Below is a small trained network, with its code and all its weights. Each question gives an input and a class and asks what happens when units are switched off, that is, made to give their printed mean instead of their output.

import numpy as np


def w(rows, s, z=0):
    codes = np.array(rows[::2]) - 128.0
    scale = np.full(codes.shape[1], s)
    scale[-1] = z or s
    return codes * scale


def norm(h):
    return h / np.sqrt((h * h).mean(-1, keepdims=True) + 1e-5)


def f(y):
    return np.maximum(y, 0)


def log_softmax(a):
    a = a - a.max(-1, keepdims=True)
    return a - np.log(np.exp(a).sum(-1, keepdims=True))


def net(x, mask):
    res = np.array(x, float).reshape(1, 2) / 4 @ E
    u = 0
    for l in range(4):
        y = f(norm(res) @ A[l][:, :-1].T + A[l][:, -1])
        res = res + np.where(mask[u : u + 6], y, B[l][:, -1]) @ B[l][:, :-1]
        u += 6
    return log_softmax(norm(res)[-1] @ U[:, :-1].T + U[:, -1])


A, B = {}, {}
E = w([
[110,20,207,170,52,34,254],'x0',
[158,19,4,71,96,234,206],'x1',
],0.0076)
A[0] = w([
[193,97,172,84,155,117,116,87],'L0N0',
[139,150,202,129,85,82,95,52],'L0N1',
[131,88,177,146,110,91,248,161],'L0N2',
[98,150,185,144,125,92,66,5],'L0N3',
[133,187,146,154,132,85,86,64],'L0N4',
[118,253,139,147,28,125,85,59],'L0N5',
],0.005,0.0029)
B[0] = w([
[112,109,144,167,168,145,89,128],'L0N0',
[17,170,83,77,179,103,87,188],'L0N1',
[136,242,56,84,62,202,55,255],'L0N2',
[29,102,163,84,191,50,135,181],'L0N3',
[102,117,179,125,238,163,254,194],'L0N4',
[85,150,112,148,184,109,216,192],'L0N5',
],0.0048,0.0044)
A[1] = w([
[177,105,145,177,105,134,78,98],'L1N0',
[124,117,126,181,89,122,101,24],'L1N1',
[135,19,201,226,39,55,235,117],'L1N2',
[98,176,122,52,209,195,177,127],'L1N3',
[171,183,157,103,167,135,57,92],'L1N4',
[63,143,27,108,88,254,181,251],'L1N5',
],0.0045,0.0032)
B[1] = w([
[131,93,159,88,98,112,125,128],'L1N0',
[173,140,162,114,154,103,136,128],'L1N1',
[209,191,183,67,71,121,80,189],'L1N2',
[116,79,162,105,3,122,88,189],'L1N3',
[200,113,157,100,100,32,126,164],'L1N4',
[95,145,206,193,196,49,159,254],'L1N5',
],0.0065,0.007)
A[2] = w([
[236,222,38,96,191,226,7,6],'L2N0',
[82,133,183,52,130,41,116,241],'L2N1',
[182,7,12,79,146,228,205,166],'L2N2',
[132,138,161,253,142,53,101,140],'L2N3',
[134,151,133,141,186,189,245,88],'L2N4',
[175,174,106,85,127,195,12,16],'L2N5',
],0.0061,0.002)
B[2] = w([
[171,130,132,99,1,114,187,202],'L2N0',
[170,84,108,135,126,177,134,254],'L2N1',
[50,159,146,167,183,91,54,215],'L2N2',
[119,134,99,103,168,152,130,209],'L2N3',
[162,139,112,135,160,143,59,162],'L2N4',
[165,67,130,118,116,113,151,173],'L2N5',
],0.011,0.0075)
A[3] = w([
[130,125,110,155,127,113,144,36],'L3N0',
[149,149,134,94,98,148,114,199],'L3N1',
[75,113,76,126,117,132,108,83],'L3N2',
[85,89,88,173,124,128,97,71],'L3N3',
[131,79,83,115,147,197,143,80],'L3N4',
[143,114,156,119,10,117,156,5],'L3N5',
],0.013,0.0023)
B[3] = w([
[199,213,156,151,142,119,139,130],'L3N0',
[57,23,85,166,60,104,184,189],'L3N1',
[129,217,229,94,255,89,144,153],'L3N2',
[126,187,176,100,187,59,147,166],'L3N3',
[173,86,62,229,135,227,196,162],'L3N4',
[176,135,19,57,42,125,55,254],'L3N5',
],0.0074,0.0095)
U = w([
[158,115,95,91,7,97,113,234],'0',
[90,154,195,122,211,67,105,111],'1',
[131,86,76,188,151,225,180,3],'2',
],0.016,0.002)

Each question gives the input, the list of numbers given to net, and the class t.
The units are the neurons (one row each of A and B). Each row of codes is followed by its name. A weight is (code - 128) times the scale printed after its matrix; where a second scale follows, it is the last column's (A, B and U).
mask holds one flag per neuron, layer by layer. A switched-off neuron (its flag False) gives its mean, the last column of its row in B, instead of its output. The means were averaged over made-up inputs and are rounded, as every weight is.
A unit's drop is (log p(t) with every unit on - log p(t) with that unit switched off) / (log p(t) with every unit on - log p(t) with every unit switched off).
The circuit of an input: a set's keep is (log p(t) with only the set's units on - log p(t) with every unit switched off) / (log p(t) with every unit on - log p(t) with every unit switched off). Starting from the 12 units with the biggest drops (on a tie, the unit counted first), units are removed one at a time, each time the one whose removal leaves the highest keep (on an exact tie, the one counted first), for as long as the keep stays at least 0.8.
units of the circuit, in order: the units of the circuit, biggest drop first
most important unit: the unit with the biggest drop
k most important neurons: the k neurons with the biggest drops, biggest first
drop of u: that unit's drop, to one decimal
input [-5,-5], class 0: units of the circuit, in order => (L2N0)
input [-3,-3], class 2: 2 most important neurons => (L2N1, L2N2)
input [-8,-8], class 0: 3 most important neurons => (L1N5, L2N0, L2N2)
input [-7,-7], class 0: 2 most important neurons => (L1N5, L2N0)
input [0,-3], class 2: 2 most important neurons => (L2N2, L2N1)
input [-3,4], class 1: 2 most important neurons => (L0N2, L1N2)
input [-7,-5], class 0: 2 most important neurons => (L1N5, L2N0)
input [-6,-6], class 0: 3 most important neurons => (L1N5, L2N0, L2N2)
input [1,3], class 2: 2 most important neurons => (L1N5, L2N2)
input [2,-1], class 2: 3 most important neurons => (L2N2, L2N1, L2N0)
input [2,-3], class 2: 4 most important neurons => (L2N2, L2N1, L1N5, L2N0)
input [-3,3], class 2: 4 most important neurons => (L1N5, L2N2, L0N2, L1N2)
input [6,8], class 1: 2 most important neurons => (L2N2, L2N0)
input [-8,-7], class 0: most important unit => L1N5
input [-1,3], class 2: 3 most important neurons => (L1N5, L2N2, L3N4)
input [-3,2], class 2: 2 most important neurons => (L1N5, L0N2)
input [4,5], class 1: 3 most important neurons => (L2N2, L2N0, L1N3)
input [2,-2], class 2: drop of L2N2 => 0.8
input [2,8], class 1: drop of L2N5 => 0.0
input [-1,6], class 1: drop of L2N2 => 0.1
input [0,8], class 1: drop of L2N2 => 0.5
